Each row has a class, written as a number after it.
[-32 -43  49  -8  -4  24   3 -16 -21   7 -40  43 -20  16  23   3  43  58
 -46 -50  14  17  83 -56 -12  14 -28 -46 -43  -2  23  -5   2 -37]  2
[-17  54  -6 -18 -14 -30  17   0 -17   8  53 -17  11  44 -10   9  18  10
 -29   2  31  45  55 -47 -75  44  35 -22  87  23   1  24 -27  35]  3
[ -7  11  21  -3 -12  13 -29 -27   1  -7 -34  18 -32  26 -15 -63  -2  -7
  -5  -4 -33  14  10 -54 -20  18   3 -22  21   2 -12  22 -16  27]  6
[ 11  23  22  -3 -34 -11 -33 -55 -54  10  -7 -19  13  41 -13 -29  18  12
  27 -11  23 -38  10 -32  11  20  22 -29  10  33  17 -13  -4   8]  1
[ 40 -12 -16  11 -26  13 -22  -8 -58  30   7  -5  60 -11   5  61  22  38
 -11 -15  10 -34  27  31  42   1  -9 -31  15  34  54 -22   0  30]  8
[ 28 -18  53   4  14  33  -4 -67 -18  29 -32  27 -46 -18 -25 -15  21  22
  -3  20  32  40  53 -21 -11  23 -27  -7  -4  23  26  41  25 -19]  7
[-45 -26 -15   4 -38 -63 -60   9 -14  25 -10 -30  55  13   3  19  32  -2
  19  -5 -14 -11 -22  10   1   9   3 -56 107  47  24   9 -16  52]  4
[ 23  58 -14  32  26 -15  38  13  53 -12  48 -37  57 -13  28  18  -5  -6
  -3  -1 -56 -16  24 -19 -38   1  12  20 -15 -41  -8  34 -38 -10]  6
[-41  48 -18   2 -93 -71  76  33  -6 -38  65  19  47  -3   4 -15   7  -5
  12 -25 -17 -18  49   7  -4 -29   2 -21  42  23 -37 -30 -31   1]  5
[-17  -3  53  -5  -7 -36 -11  22  20 -25   2   1  18  12   6 -14  31  38
   9 -49  15 -12  -9 -77  16 -59  46 -77  43 -10 -19  33 -26  46]  8
[-35 -12 -56 -22 -68  22 -15 -23   7  64  15 -16 -16 -14  19  20  17 -19
 -10  18  25   2  -1   9 -15  88   4 -35   9  27   6 -36  -6  30]  6
[  3  35  -3  24 -23  37  -2 -13  16  20  14 -23  -1   2   9  18   1 -28
 -45  18  13  10 -35 -18 -15  24 -22  25  42   9  33 -14  21 -17]  3
[-52  18  12 -17 -38  -2  10  -6 -44  -9 -67   3   3 -21   4 -28  17  34
 -20   2 -45  -3   6 -17  19 -32   4   7 -26   3  -3  27  -4  -9]  5
[ -9 -23   1   7  14 -71   1 -36 -12  31  36 -19  34  -1  16 -42 -16  25
   2  37  -4 -34 -39  -6 -12  63 -10   4 -14  23 -22  13 -46 -22]  4
[ 29  17 -13  14   4 -21  -9  66  16 -14  48 -30  16  22  -4  45   2 -55
  -6  -2 -36   6 -63   8 -17  38  27  15  67   5  22 -61 -16 -22]  0
[-13  35   1 -21 -28 -48  59  36  -3 -13  30 -23  38  -9  11  25  42  29
 -65 -37  39  16 -20  30  -6   4 -21 -10  -1  29 -49 -33  13  -8]  5
[ 38  48  10   4  -2 100 -41 -13  25  13  28 -10 -16  25  39  72 -15 -19
 -34  -6  22 -14   7 -31   1  -4 -22  15  -8 -37  62 -23  28   3]  4
[ 21  11  -6  -1   7 -14  13 -12  30 -12 -38 -27  69  -8  12 -44  50 -39
  -8  18 -52  30 -85  31   8  51 -33  25 -17  24   2  57   1  15]  5
[ 54   0   5  23  20   8   7 -10 -30  28  11  -7  24  23  -4  41 -10   5
  -1  11 -23  13  19  -1  12 -18 -11  28   6  43  17  26 -13  -9]  8
[-39 -54   8 -19 -24  20 -42 -49   7  32 -42  14 -35 -22 -27  17  11 -19
  -4   6  34  -5 -34  27 -29 -21 -34 -33 -44 -29 -21 -37  36  17]  7
[ 10  -8  -1 -26 -25 -23  14 -14 -41  12  23  -3  33  16   2  42  54  47
 -28 -45  19 -20  83  27  -6  -9   1 -69 -45   4  -6 -19  -4  10]  3
[ -7  37 -36 -33 -22 -25 -58   1 -46   2  30 -37  -5   9 -12  20  -9  11
 -26  16 -49 -27  -3  37   7  55  26  -7  21  -6  24 -38  33  20]  5
[ -5  -4  26  -1 -25  33  12  -8 -22  -9  -4  -2 -10  -9  25  -5 -17   5
  78   0  25 -23 -13 -55   7   5  46  19  42  27  46 -43 -23 -33]  0
[ 54  34  27  10 -29  15   9  29  17  -3  38  14  -6  53  -8 -47  -6   3
  10 -48 -18  65  44 -44 -13 -13  21  24  69  41 -23  19 -13   6]  5
[ 61  -2  19  42 -27  16  41  11  36  12  77  18  48  18  11   7   8 -10
  -7 -18  11 -18  25 -16 -29 -41 -24   5 -81 -46 -35  -2 -43   1]  4
[-13  22   6 -29  -6 -24   1 -22 -74   5   5   9  21  19 -25  54  22  -6
 -44   4  22  16   3  -1 -15   0 -27 -27 114  38  20 -24   0 -15]  4
[ 12  32  22   7   6 -50   2  10  28 -37  -6 -12  -4  10  -4 -17  -7 -28
  -5 -11 -30  -2  15   1 -15  -2 -18 -14  20   3  -3  16 -17  -4]  5
[-79  17  19 -16   2   9 -37 -36 -16 -62 -78 -25   0  -9  34  53  32  31
 -45 -23 -23  46  -7 -23 -31 -40 -12 -21  16  13   0  -8  25  17]  4
[-26  55 -24 -20 -27   4  -8  41   7 -39  25 -65  -4  15   5  34 -17 -24
 -66  15 -25  19 -16 -37 -58  30  13   1 101 -25  24 -38  24   7]  8
[ 24  26  -4  11  33   9  -5 -22  42   5  36  -8   5  45  28   1 -12 -18
 -23 -22 -11  41 -10 -25 -46  59 -30   2  24  32 -31 -10   0  -8]  6
[ -8 -20  26  20  31 -31  -6 -11 -53  48 -43   7 -19 -31  -4 -10   6  43
  -2   7  60 -39  40 -28 -20  17 -11 -83 -44 -15 -19  13 -29 -45]  0
[ 33   5  12 -37 -32   8 -29 -36 -68  21  31 -18  50  19  -1  24  17  28
 -25  14 -14 -53  -1 -15 -12  50 -14 -17  47  -7  59 -43  14  24]  1
[-36  11  14 -11 -10 -10   9 -47 -36  25 -35  10  -3 -27  12  18  55  30
 -38   7  24 -26 -32   7  48  48 -31 -50 -53  29  -7   3  35 -25]  7
[-28   2 -20 -27  19 -21   5 -30 -52 -48   2 -38 -18 -25  -3  35 -46  22
 -26  46 -48 -15  -7 -18 -32  12  23  41   1 -45   0  -9  20  18]  5
[-17 -25 -40 -25 -28  17 -23 -71 -15  23 -31 -31 -44  -7  -3  52 -12 -18
 -10  -6 -13  -1  10  24   3 -12  24  -4 -68  -2  -6 -33  -8 -23]  7
[-20  21 -42  -5 -13  -9  15   4   7 -22  69  37  31  -5  -3   1 -21  -3
   9  -7   3 -29  60  40 -37  -9  22  -3 -36 -59   1 -35 -34  29]  3
[-34 -10  24 -12 -13   1   2 -52 -20   9 -40 -24  14   7  12  55   9  20
  -8 -22  -6  22 -23 -51 -49 -23 -17  25  30  33 -27   2   8  10]  5
[  1 -22 -22 -41  15  55   4  -3 -44  35 -31  -3  34  20  25  -9 -14  57
 -85 -18  15 -35   6 -42   2  22 -29  15 -23 -54  24  26   5  30]  2
[ -2  83  -5  23 -27  45  81  30  40 -32  36  -7  27 -11  44  11   2 -35
  17  28 -32  17 -15 -36 -19  -6  -4  37   1  -2 -15   9  -3  -5]  6
[-26  13 -21  53 -64  -5  41   1 -14 -27  43  16  37  20  28 -24 -24 -18
  40  16  -9   5 -18 -41 -18  22   4  26  -7  34 -21 -21 -25  20]  5
[  6  32 -28 -10 -20  -8   9 -34 -20 -20  28   9  43  10  -4 -31 -19 -13
  37  18 -41  -5  43  10 -37  -2  10  -2  43  -4   8  11 -28  32]  3
[-13  61 -52   4 -47  29 -87 -33 -39   9 -27 -35 -43  -1 -18 -67 -24 -12
   1  30 -36   2  45  37  37  24  36 -11  17   3  40  -7  40  -9]  1
[ 21   0 -36 -19 -38   5 -18 -31 -34  48  21 -19   2  -2 -10  11 -11  20
 -60  -9  22   6  -6  22  12  35  -4  -7  44  31  13 -34  -1  -3]  7
[-30  51  -5  -3  18  41 -61 -56  43  31   9 -24  18  40  34  29 -21 -50
  33  -7  13   6 -40 -37 -81  12 -28 -29  75  -5  -4 -15  28  -5]  3
[  4  14 -36  39  41 -27  31 -10  23 -13  71 -19 -14 -16  32 -58 -96 -16
  40  59  24  34 -22  -5 -43  57   8  44   3  11 -41  -4 -19 -43]  5
[-15  15 -28  68  -5   6 -60  22  50  32  24 -19  16 -22  27   3 -35 -29
  47  39 -27   5 -69  23 -11 -21  23   1   7   5  -4  -3 -18  25]  3
[-33 -10 -33  -9 -45 -52  26 -19  38 -19  38   1  31  -6  38  -2 -19 -18
  28 -13 -28 -25  22  32  10 -12 -17 -39   8  20  -6 -21 -24   2]  7
[-23   0  30 -27  -8 -30 -19 -29 -58  36 -35  33  18   2 -27  -7  61  21
  18 -19  28 -11   7   3  -4  28  11 -58  13  32  -8 -15 -25 -14]  1
[-11  35 -23  -8   7  39 -18  -2  40  17   1  -4  79  55  44  30  36  -4
 -40 -65  12  25 -32 -11  -7  21 -10   8 -13  22  17   7 -18  21]  8
[ 16 -15 -29  26  -2 -32  54  22  -5  13  28 -36   3 -16  -4   8 -11  -6
 -19  30  13  26  14  21 -61  45  -5  28 -72  -6 -55  -5 -23 -24]  5
[-79   2  16 -58 -61 -25  -3 -19 -66 -14 -41  -6  16  12 -17 -19  53  57
 -53 -52  14 -14  33 -39  -6 -12  22 -49  47  -1  15 -31   5  -2]  2
[ 10  61  13 -15 -18 -20 -31  -8   7  29  -3 -18  30  40  -8   8   5 -20
  64 -15 -30  -3  74  19 -35 -41   6  -8  65  39  21  22 -23   9]  1
[ 64 -23  30 -46 -66 -28  13  35 -18  62  55 -42   6  10 -46  89  45 -18
 -32 -33   7 -55 -67  -1  33 -29  23 -11  59  -2  -8 -59   6  -7]  5
[-54  54  -3   3   0 -38  42  -2  19 -69 -10  16  53  10  49  -7  24  18
  -1 -59 -62   8   3  25  -4  37 -13  19 -37  53 -24 -42 -21 -62]  7
[ -9 -46  16 -12  46 -45  66 -45 -22   4  27   6  27 -34  16 102  36  17
 -43   4  44 -13 -36 -16  23  -4 -18 -48 -16  -8 -10   5   2 -31]  7
[ 41 -43  21 -10  -2  21 -15 -71 -79   5 -33  14  41  10  -8 -22  42  28
  18   3  -6  18  -7  31 -14  33 -55 -20 -38  46 -30 -22  28  -9]  4
[ -1   2  -4 -68 -28  -5 -52  -6 -37   7 -12 -47  27   8   8 -65 -14  48
 -73   2  -9 -11 -22  23 -25  38 -39 -15  78   0  20 -38  24   5]  4
[ 77 -16 -11 -60   2 -26  55   0  21  -7  75 -22  85  41  43  31   7 -21
  38 -28   2 -22  40  16   9 -34   2 -55  14  -3  32  13 -60  23]  2
[-65   9 -25 -25 -23  -6 -54  12 -15  35 -35  -5  -1   6   6 -44 -28  28
  14 -11 -52   3  59  10  -5   1   0   5  71  10  26  21  23 -17]  5
[-25  15 -33 -10   0  34 -19 -26  37   8  40 -20 -19 -39  54  64 -30 -20
 -11  30 -22  -4 -48  -4 -19  41 -21 -21  35 -15  -5 -55  39   0]  6
[ -9 -20  54  53  11   8 -22  68  66 -29  27  28  29  -3  54  63  -9  21
   0   0 -72  17 -53 -51  -8 -69 -11  34  39  -6   8  22 -22  79]  4
[  4 -61  33 -52  23  -7   0 -34  18  16 -60 -17  30 -33  15  -3   9  36
 -68 -21 -25 -32 -51   5 -40  40 -59  43 -12 -18  22 -23 -28 -10]  2
[ 24  18  -3  -6  20 -14 -34  -9  33 -16  19 -10   3  15  -6 -18  -8 -14
 -40   3 -60  28 -11  -5 -28  30  -2  28  40 -11  16  22  -4  41]  0
[  3 -12  17  11 -14 -47  16  -9 -20  40 -17 -25  21  59  -7 -66 -12 -19
  22   5  46  -7   6 -43 -37  18 -33 -36  50  54 -14  31 -38 -18]  2
[-11  -1 -28 -42  -7 -18  -6  21   9  10  13  -4  62  31  18 -35  -4 -15
   1 -29   4 -29 -26  17  28 -23  12 -30  -5 -32  19   9 -31   5]  5
[-20 -40 -46 -16 -30   8   7 -22  23  53  -2 -37  48 -28  49  20   0   6
 -19  -4 -21 -14  10  40 -14   2 -45 -23 -31   1   1 -25  -7 -32]  6
[-19  23  11 -27 -30  32  -6 -22   5   2 -60 -25  51   9  41  39  51  19
 -44 -57 -12 -15 -28 -13  24 -46 -15 -22  -2  16  24   5  -3  14]  3
[  8 -13  47  14  25 -11  35   6 -15  -5   3   9   8 -11 -14  17   2  26
 -22  11 -39 -22 -25 -49  10  -3   8  62  30   0  30   7 -20 -23]  6
[-86  -1   6 -48 -67  24 -42 -15  35  -7 -59 -21 -19 -15  44 -69  11  23
  24  -5  -1  21  18  18 -44  -8 -23 -65 -36   2 -13 -25  35   3]  7
